Below is a small trained network, with its code and all its weights. Each question gives an input and a target symbol and asks what happens when units are switched off, that is, made to give their printed mean instead of their output.

import numpy as np


def w(rows, s, z=0):
    codes = np.array(rows[::2]) - 128.0
    scale = np.full(codes.shape[1], s)
    scale[-1] = z or s
    return codes * scale


def f(y):
    return np.maximum(y, 0)


def softmax(a):
    e = np.exp(a - a.max(-1, keepdims=True))
    return e / e.sum(-1, keepdims=True)


def log_softmax(a):
    a = a - a.max(-1, keepdims=True)
    return a - np.log(np.exp(a).sum(-1, keepdims=True))


def net(x, mask):
    ids = ['ΘΞΩαβγδεζηλστφψ'.index(c) for c in x.split()]
    T = len(ids)
    res = E[ids] + P[:T]
    r = res
    for j in range(3):
        rows = slice(3 * j, 3 * j + 3)
        q, k, v = (r @ M[0][rows].T for M in (Q, K, V))
        z = softmax(np.where(np.tri(T) > 0, q @ k.T / 3**0.5, -1e9)) @ v
        o = O[0][rows]
        res = res + np.where(mask[j], z, o[:, -1]) @ o[:, :-1]
    y = f(res @ A[0][:, :-1].T + A[0][:, -1])
    res = res + np.where(mask[3:15], y, B[0][:, -1]) @ B[0][:, :-1]
    return log_softmax(res[-1] @ U[:, :-1].T + U[:, -1])


Q, K, V, O, A, B = {}, {}, {}, {}, {}, {}
E = w([
[120,59,106,92,61,79,199],'Θ',
[56,148,101,82,122,69,178],'Ξ',
[51,86,175,187,134,107,152],'Ω',
[131,142,59,80,103,139,82],'α',
[143,65,91,99,180,84,175],'β',
[162,184,35,136,91,126,94],'γ',
[102,149,88,121,172,133,50],'δ',
[51,144,133,247,136,175,75],'ε',
[126,148,127,108,48,69,165],'ζ',
[181,88,119,178,100,129,56],'η',
[184,114,80,221,135,142,64],'λ',
[160,120,85,124,144,45,172],'σ',
[127,104,72,92,81,176,52],'τ',
[94,125,75,99,81,95,191],'φ',
[33,117,57,111,126,209,109],'ψ',
],0.011)
P = w([
[111,211,20,127,203,44,152],'0',
[6,24,145,178,36,92,102],'1',
[18,2,101,150,51,78,92],'2',
[69,53,195,160,113,126,93],'3',
[56,67,139,124,101,111,105],'4',
[84,75,76,123,129,68,130],'5',
[30,12,130,217,102,110,127],'6',
[13,28,109,208,76,115,130],'7',
],0.0069)
Q[0] = w([
[240,171,228,20,205,179,210],'head 0',
[149,177,221,172,190,189,176],'head 0',
[85,23,1,176,75,29,98],'head 0',
[114,137,146,119,119,203,179],'head 1',
[43,140,48,139,114,201,137],'head 1',
[203,169,188,98,225,220,152],'head 1',
[91,70,113,137,206,57,71],'head 2',
[108,62,64,196,44,101,115],'head 2',
[95,97,10,172,191,56,99],'head 2',
],0.0076)
K[0] = w([
[60,22,160,147,122,162,186],'head 0',
[79,77,169,105,63,138,170],'head 0',
[148,253,84,172,243,95,165],'head 0',
[141,101,125,94,81,121,117],'head 1',
[138,142,110,117,123,120,155],'head 1',
[110,87,172,129,58,136,170],'head 1',
[137,194,90,111,75,165,164],'head 2',
[179,156,103,72,128,120,140],'head 2',
[157,179,136,76,162,144,132],'head 2',
],0.011)
V[0] = w([
[73,138,89,186,203,180,177],'head 0',
[160,51,97,193,21,172,122],'head 0',
[46,164,112,202,181,247,110],'head 0',
[215,27,51,60,76,136,108],'head 1',
[43,55,171,196,18,152,165],'head 1',
[73,123,82,63,56,176,163],'head 1',
[137,161,72,175,158,209,8],'head 2',
[172,175,117,40,163,116,217],'head 2',
[60,255,74,58,104,179,155],'head 2',
],0.0098)
O[0] = w([
[142,194,172,108,157,173,124,254],'head 0',
[45,203,95,136,108,88,126,58],'head 0',
[157,194,164,158,174,114,174,230],'head 0',
[72,134,182,135,141,45,84,60],'head 1',
[49,176,128,132,57,174,182,157],'head 1',
[163,146,205,105,50,85,164,100],'head 1',
[151,76,133,206,129,77,162,192],'head 2',
[119,107,174,48,84,151,63,49],'head 2',
[152,87,179,112,8,136,153,150],'head 2',
],0.013,0.0072)
A[0] = w([
[163,175,66,162,204,162,148,117],'neuron 0',
[155,144,188,109,97,81,98,3],'neuron 1',
[98,185,83,121,89,64,194,139],'neuron 2',
[173,215,159,162,151,159,156,107],'neuron 3',
[116,142,190,98,161,60,93,34],'neuron 4',
[175,126,124,82,126,105,25,97],'neuron 5',
[34,209,134,156,197,109,144,125],'neuron 6',
[195,156,120,109,166,117,117,55],'neuron 7',
[154,157,125,184,169,136,123,109],'neuron 8',
[167,129,214,146,130,46,142,72],'neuron 9',
[142,156,255,73,37,180,157,86],'neuron 10',
[123,117,175,173,137,170,53,210],'neuron 11',
],0.0083,0.0062)
B[0] = w([
[70,125,135,95,56,145,127,253],'neuron 0',
[144,132,118,97,65,48,164,136],'neuron 1',
[109,80,135,204,161,152,91,158],'neuron 2',
[97,104,119,78,156,52,146,235],'neuron 3',
[83,125,107,89,87,192,154,131],'neuron 4',
[48,160,181,148,113,165,172,154],'neuron 5',
[234,39,99,83,103,87,111,217],'neuron 6',
[79,70,154,194,91,140,152,145],'neuron 7',
[127,125,116,49,152,140,129,213],'neuron 8',
[141,125,113,188,135,138,174,143],'neuron 9',
[186,219,1,135,147,118,38,176],'neuron 10',
[137,174,119,50,149,93,155,179],'neuron 11',
],0.0074,0.019)
U = w([
[80,161,99,64,151,142,238,129],'Θ',
[86,113,55,161,122,253,212,253],'Ξ',
[162,117,92,92,128,163,105,33],'Ω',
[117,170,110,93,107,103,114,86],'α',
[62,80,50,171,200,102,78,137],'β',
[150,99,188,116,87,94,123,62],'γ',
[108,114,91,121,247,77,75,190],'δ',
[9,197,104,94,83,65,118,55],'ε',
[111,115,193,120,76,40,129,124],'ζ',
[149,217,129,171,171,80,145,50],'η',
[202,61,163,158,190,201,139,49],'λ',
[53,141,212,180,52,65,143,161],'σ',
[75,86,207,45,143,124,96,134],'τ',
[69,128,222,79,189,134,84,205],'φ',
[17,147,106,83,57,94,127,26],'ψ',
],0.005,0.0051)

Each question gives the input, a string of symbols that net reads in full, and the target symbol t.
The units are the heads (3 rows each of Q, K, V and O) and the neurons (one row each of A and B). Each row of codes is followed by its name. A weight is (code - 128) times the scale printed after its matrix; where a second scale follows, it is the last column's (O, A, B and U).
mask holds one flag per unit, heads first, then neurons. A switched-off unit (its flag False) gives its mean, the last column of its rows in O or B, instead of its output. The means were averaged over made-up inputs and are rounded, as every weight is.
A unit's drop is (log p(t) with every unit on - log p(t) with that unit switched off) / (log p(t) with every unit on - log p(t) with every unit switched off).
The circuit of an input: a set's keep is (log p(t) with only the set's units on - log p(t) with every unit switched off) / (log p(t) with every unit on - log p(t) with every unit switched off). Starting from the 12 units with the biggest drops (on a tie, the unit counted first), units are removed one at a time, each time the one whose removal leaves the highest keep (on an exact tie, the one counted first), for as long as the keep stays at least 0.8.
circuit, biggest first: the units of the circuit, biggest drop first
unit that matters most: the unit with the biggest drop
k most important neurons: the k neurons with the biggest drops, biggest first
which heads matter: for each layer, one digit per head in row order, 1 if its drop is at least 0.15 and else 0, layers parted by /
input σ η η, target τ: unit that matters most	head 2
input ε ε β Ω, target Θ: circuit, biggest first	(head 0; neuron 3; head 1)
input ε τ ε ε ε λ, target Θ: circuit, biggest first	(head 0; neuron 3; head 1)
input λ β Ω λ Ξ β η ε, target δ: circuit, biggest first	(head 1; head 2)
input Ξ λ ψ, target Ω: which heads matter	101
input Ξ γ Ω η η ε σ λ, target Ω: circuit, biggest first	(head 2; neuron 10; head 0)
input η η β, target δ: which heads matter	011
input σ ε δ, target τ: which heads matter	111
input ε ε λ δ τ λ β η, target Θ: which heads matter	100
input τ τ ζ η, target σ: circuit, biggest first	(head 1; neuron 6; neuron 8)
input Ξ η τ ε ε ε, target Ω: circuit, biggest first	(head 2; neuron 10; head 0)
input ε τ ε, target Θ: which heads matter	110
input Ξ η η, target Ω: circuit, biggest first	(neuron 10; head 2)
input ε γ τ, target Θ: which heads matter	110
input σ ε λ, target τ: which heads matter	111
input δ η Ξ, target λ: circuit, biggest first	(head 1; head 0; neuron 3)
input η τ ε η ε α Ξ φ, target β: circuit, biggest first	(head 0; neuron 0; neuron 2)
input β η α, target τ: circuit, biggest first	(head 2; head 0)
input τ ε Θ, target ζ: circuit, biggest first	(head 1)
input η ε β τ λ ε β, target β: circuit, biggest first	(head 0; head 2)
input ε ζ ε τ, target Θ: which heads matter	101
input η ε η ε ε, target β: which heads matter	101
input δ η ψ η τ ε β, target λ: most important neuron	(neuron 0)
input τ ε λ ε, target σ: circuit, biggest first	(head 1; head 2)
input ε η δ ε λ, target Θ: 2 most important neurons	(neuron 3; neuron 0)
